Below are the code and all the weights of a small trained network. Each question names an input and a target symbol and asks about switching units off, where a switched-off unit gives its printed mean instead of its output.

import numpy as np


def w(rows, s, z=0):
    codes = np.array(rows[::2]) - 128.0
    scale = np.full(codes.shape[1], s)
    scale[-1] = z or s
    return codes * scale


def norm(h):
    return h / np.sqrt((h * h).mean(-1, keepdims=True) + 1e-5)


def f(y):
    return np.maximum(y, 0)


def softmax(a):
    e = np.exp(a - a.max(-1, keepdims=True))
    return e / e.sum(-1, keepdims=True)


def log_softmax(a):
    a = a - a.max(-1, keepdims=True)
    return a - np.log(np.exp(a).sum(-1, keepdims=True))


def net(x, mask):
    ids = ['εμξπσω'.index(c) for c in x.split()]
    T = len(ids)
    res = E[ids] + P[:T]
    r = norm(res)
    for j in range(2):
        rows = slice(3 * j, 3 * j + 3)
        q, k, v = (r @ M[0][rows].T for M in (Q, K, V))
        z = softmax(np.where(np.tri(T) > 0, q @ k.T / 3**0.5, -1e9)) @ v
        o = O[0][rows]
        res = res + np.where(mask[j], z, o[:, -1]) @ o[:, :-1]
    y = f(norm(res) @ A[0][:, :-1].T + A[0][:, -1])
    res = res + np.where(mask[2:14], y, B[0][:, -1]) @ B[0][:, :-1]
    return log_softmax(norm(res)[-1] @ U[:, :-1].T + U[:, -1])


Q, K, V, O, A, B = {}, {}, {}, {}, {}, {}
E = w([
[153,112,32,196,117],'ε',
[80,222,124,51,140],'μ',
[84,80,162,182,224],'ξ',
[4,119,127,251,175],'π',
[153,80,137,26,191],'σ',
[147,142,227,149,183],'ω',
],0.019)
P = w([
[50,199,98,78,254],'0',
[70,161,84,97,200],'1',
[73,142,102,111,164],'2',
[84,129,113,118,137],'3',
[94,112,126,124,112],'4',
[103,95,140,130,91],'5',
[113,81,151,138,68],'6',
[126,58,161,144,42],'7',
[133,53,177,146,13],'8',
],0.0077)
Q[0] = w([
[96,193,123,149,152],'h0',
[198,137,195,14,132],'h0',
[144,125,91,93,57],'h0',
[74,148,79,180,62],'h1',
[193,200,184,123,106],'h1',
[164,110,5,87,119],'h1',
],0.015)
K[0] = w([
[160,206,125,175,167],'h0',
[77,174,83,7,116],'h0',
[136,152,140,107,58],'h0',
[145,98,155,134,24],'h1',
[86,232,92,124,170],'h1',
[124,174,125,81,72],'h1',
],0.016)
V[0] = w([
[225,120,80,90,107],'h0',
[110,138,74,92,203],'h0',
[49,255,124,171,99],'h0',
[94,228,114,173,80],'h1',
[68,144,147,44,127],'h1',
[126,185,144,214,159],'h1',
],0.0096)
O[0] = w([
[79,79,166,210,189,32],'h0',
[209,125,187,202,16,254],'h0',
[12,121,172,91,79,184],'h0',
[189,59,49,200,57,81],'h1',
[173,2,163,79,133,186],'h1',
[203,117,106,173,177,155],'h1',
],0.0071,0.0068)
A[0] = w([
[236,55,41,65,115,97],'n0',
[57,103,160,190,5,64],'n1',
[191,60,177,154,79,2],'n2',
[121,224,161,27,124,201],'n3',
[181,61,130,130,156,171],'n4',
[95,35,138,155,48,20],'n5',
[233,84,239,75,106,127],'n6',
[44,26,150,188,190,196],'n7',
[243,135,254,179,150,38],'n8',
[244,8,184,165,55,102],'n9',
[186,128,15,141,113,128],'n10',
[100,155,114,59,217,61],'n11',
],0.0088,0.0019)
B[0] = w([
[234,142,123,149,189,167],'n0',
[192,10,132,123,136,201],'n1',
[104,154,201,153,157,155],'n2',
[129,224,114,182,178,223],'n3',
[185,61,104,127,156,176],'n4',
[127,39,132,84,190,158],'n5',
[115,57,127,184,83,254],'n6',
[167,234,141,70,109,196],'n7',
[70,54,142,122,92,226],'n8',
[103,122,166,184,219,185],'n9',
[74,133,212,68,130,158],'n10',
[118,163,64,141,113,177],'n11',
],0.014,0.0079)
U = w([
[67,94,123,254,97,79],'ε',
[169,83,102,146,235,124],'μ',
[204,155,174,180,93,43],'ξ',
[130,62,108,115,48,103],'π',
[130,104,183,43,80,98],'σ',
[123,200,129,144,198,253],'ω',
],0.0093,0.0035)

Each question gives the input, a string of symbols that net reads in full, and the target symbol t.
The units are the heads (3 rows each of Q, K, V and O) and the neurons (one row each of A and B). Each row of codes is followed by its name. A weight is (code - 128) times the scale printed after its matrix; where a second scale follows, it is the last column's (O, A, B and U).
mask holds one flag per unit, heads first, then neurons. A switched-off unit (its flag False) gives its mean, the last column of its rows in O or B, instead of its output. The means were averaged over made-up inputs and are rounded, as every weight is.
A unit's drop is (log p(t) with every unit on - log p(t) with that unit switched off) / (log p(t) with every unit on - log p(t) with every unit switched off).
The circuit of an input: a set's keep is (log p(t) with only the set's units on - log p(t) with every unit switched off) / (log p(t) with every unit on - log p(t) with every unit switched off). Starting from the 12 units with the biggest drops (on a tie, the unit counted first), units are removed one at a time, each time the one whose removal leaves the highest keep (on an exact tie, the one counted first), for as long as the keep stays at least 0.8.
units of the circuit, in order: the units of the circuit, biggest drop first
most important unit: the unit with the biggest drop
k most important neurons: the k neurons with the biggest drops, biggest first
which heads matter: for each layer, one digit per head in row order, 1 if its drop is at least 0.15 and else 0, layers parted by /
drop when u is switched off: that unit's drop, to one decimal
input ξ σ ω μ π, target μ: which heads matter -> 01
input ξ ω π, target ω: which heads matter -> 01
input ω σ ω ω ξ π, target ξ: most important unit -> n7
input μ σ μ ξ ω σ ε, target σ: units of the circuit, in order -> (n10 n3 n6)
input μ ξ σ π π π, target π: 3 most important neurons -> (n3 n1 n9)
input σ ε μ ε ξ μ ε, target μ: which heads matter -> 10
input ε π ε, target π: units of the circuit, in order -> (n3 n9 h1 n10)
input ε σ σ ξ σ μ, target ω: which heads matter -> 00
input ω ω μ σ ε ω μ μ ξ, target ω: which heads matter -> 11
input ω ε ξ ξ ω ξ ξ, target π: which heads matter -> 11
input ε π ξ π ε ξ ω ε σ, target μ: which heads matter -> 10
input ω μ π, target μ: 4 most important neurons -> (n1 n8 n6 n5)
input σ ω π, target ω: 3 most important neurons -> (n6 n8 n7)
input ξ ε ξ μ σ μ μ, target π: 2 most important neurons -> (n1 n7)
input μ π σ π π, target π: 2 most important neurons -> (n1 n3)
input ε μ ξ ω ξ ξ ε, target ξ: most important unit -> h1
input σ σ π, target σ: 2 most important neurons -> (n7 n1)
input ε μ μ ω ξ ξ ξ ω ξ, target π: 4 most important neurons -> (n8 n3 n9 n7)
input σ μ μ μ ε, target μ: 2 most important neurons -> (n6 n8)
input μ μ σ ε π μ, target π: most important neuron -> (n1)
input ε ξ π π ε σ σ ε, target σ: 3 most important neurons -> (n10 n3 n6)
input σ ω μ ε ξ σ ξ, target σ: 4 most important neurons -> (n3 n7 n8 n9)
input ε σ σ σ σ ε σ μ, target ω: 3 most important neurons -> (n3 n6 n8)
input ε ξ μ μ μ ξ π, target ξ: which heads matter -> 11
input μ σ ω π σ ω ξ ξ, target σ: drop when n0 is switched off -> 0.4
